M =
[[-41 -42 -44  33  27  19  27  17 -43  26 -39]
 [ 43  36  46 -23 -58 -52 -55 -43  44 -53  38]
 [ 31  29  35 -22 -46 -44 -44 -34  33 -43  27]
 [ -3   5  -2  -8 -10 -17 -10  -4  -2 -10  -4]
 [-43 -53 -48  46  30  24  30  17 -48  29 -42]
 [-21 -12 -21   6   8  -1   7   9 -21   7 -21]
 [ 29  16  31  -6 -44 -39 -41 -37  29 -40  25]
 [ 30  11  30   2 -46 -37 -42 -39  28 -41  26]
 [ -3  -9  -3  10 -11 -13 -10 -11  -4 -10  -4]
 [ 27  40  32 -38 -41 -45 -40 -24  31 -40  24]
 [ -6 -10  -8  11  -8  -9  -6  -5  -9  -6  -8]
 [  3   0   4   1 -17 -20 -16 -15   4 -16   2]
 [ 27  -5  26  20 -44 -33 -40 -45  25 -38  24]]
M[0, 0]: -41
M[7]: [30, 11, 30, 2, -46, -37, -42, -39, 28, -41, 26]
M[:, 1]: [-42, 36, 29, 5, -53, -12, 16, 11, -9, 40, -10, 0, -5]
M[2, 10]: 27
M[9, 10]: 24
M[6, 6]: -41
M[3]: [-3, 5, -2, -8, -10, -17, -10, -4, -2, -10, -4]
M[1, 5]: -52
M[:, 10]: [-39, 38, 27, -4, -42, -21, 25, 26, -4, 24, -8, 2, 24]
M[1, 0]: 43
M[12, 0]: 27
M[4]: [-43, -53, -48, 46, 30, 24, 30, 17, -48, 29, -42]
M[:, 7]: [17, -43, -34, -4, 17, 9, -37, -39, -11, -24, -5, -15, -45]
M[1]: [43, 36, 46, -23, -58, -52, -55, -43, 44, -53, 38]
M[0]: [-41, -42, -44, 33, 27, 19, 27, 17, -43, 26, -39]
M[6, 9]: -40
M[6, 4]: -44
M[8, 0]: -3
M[0, 6]: 27
M[12, 3]: 20
M[0, 8]: -43
M[:, 3]: [33, -23, -22, -8, 46, 6, -6, 2, 10, -38, 11, 1, 20]
M[1, 1]: 36
M[8, 1]: -9
M[10]: [-6, -10, -8, 11, -8, -9, -6, -5, -9, -6, -8]
M[5, 2]: -21
M[9, 8]: 31
M[10, 9]: -6
M[10, 10]: -8
M[7, 0]: 30
M[8, 2]: -3
M[5, 9]: 7
M[1, 7]: -43
M[0, 4]: 27
M[5, 6]: 7

grid =
[[55 56 40 51 67 60 67 44]
 [54 53 65 56 43 52 43 61]
 [55 51 69 57 40 50 40 63]
 [79 28 48 79 66 29 62 37]
 [55 55 49 52 57 58 59 51]
 [43 63 65 47 44 59 43 69]
 [53 54 65 55 43 53 43 62]
 [20 87 42 28 61 82 64 68]
 [52 55 68 54 41 54 41 65]
 [53 54 69 56 41 53 41 64]
 [39 68 60 42 46 66 48 66]
 [53 54 66 55 43 53 42 62]
 [53 57 51 51 55 58 56 53]
 [32 74 50 36 55 72 57 64]]
Indices start at 0.
(0, 0) -> 55
(4, 4) -> 57
(7, 4) -> 61
(6, 1) -> 54
(8, 0) -> 52
(9, 6) -> 41
(3, 1) -> 28
(5, 4) -> 44
(4, 1) -> 55
(4, 2) -> 49
(1, 7) -> 61
(10, 4) -> 46
(9, 2) -> 69
(3, 5) -> 29
(1, 6) -> 43
(11, 3) -> 55
(8, 4) -> 41
(5, 7) -> 69
(4, 6) -> 59
(9, 3) -> 56
(11, 0) -> 53
(6, 3) -> 55
(8, 3) -> 54
(9, 7) -> 64
(5, 5) -> 59
(12, 2) -> 51
(5, 6) -> 43
(7, 2) -> 42
(13, 6) -> 57
(8, 7) -> 65
(0, 2) -> 40
(12, 4) -> 55
(1, 2) -> 65
(10, 7) -> 66
(11, 6) -> 42

data = [10.05, -2.19, -8.18, -4.68, -13.17, 6.18, 12.59]
data[0] -> 10.05
data[4] -> -13.17
data[5] -> 6.18
data[-6] -> -2.19

arr = 11,-41,-68,49,4,-63,68,11,29,-58,-18,-35,66
arr[0] => 11
arr[8] => 29
arr[11] => -35
arr[2] => -68
arr[10] => -18

A =
636,593,528,586,440,614,572,628,722,718,756,746,736,-914,611
615,575,513,568,429,595,555,608,698,694,730,721,711,-863,592
634,592,528,584,439,613,570,626,721,716,754,744,734,-910,609
Indices start at 0.
(0, 0)	636
(2, 2)	528
(2, 5)	613
(2, 1)	592
(2, 0)	634
(1, 0)	615
(1, 1)	575
(0, 3)	586
(2, 13)	-910
(1, 8)	698
(0, 2)	528
(0, 4)	440
(0, 10)	756
(2, 11)	744
(2, 7)	626
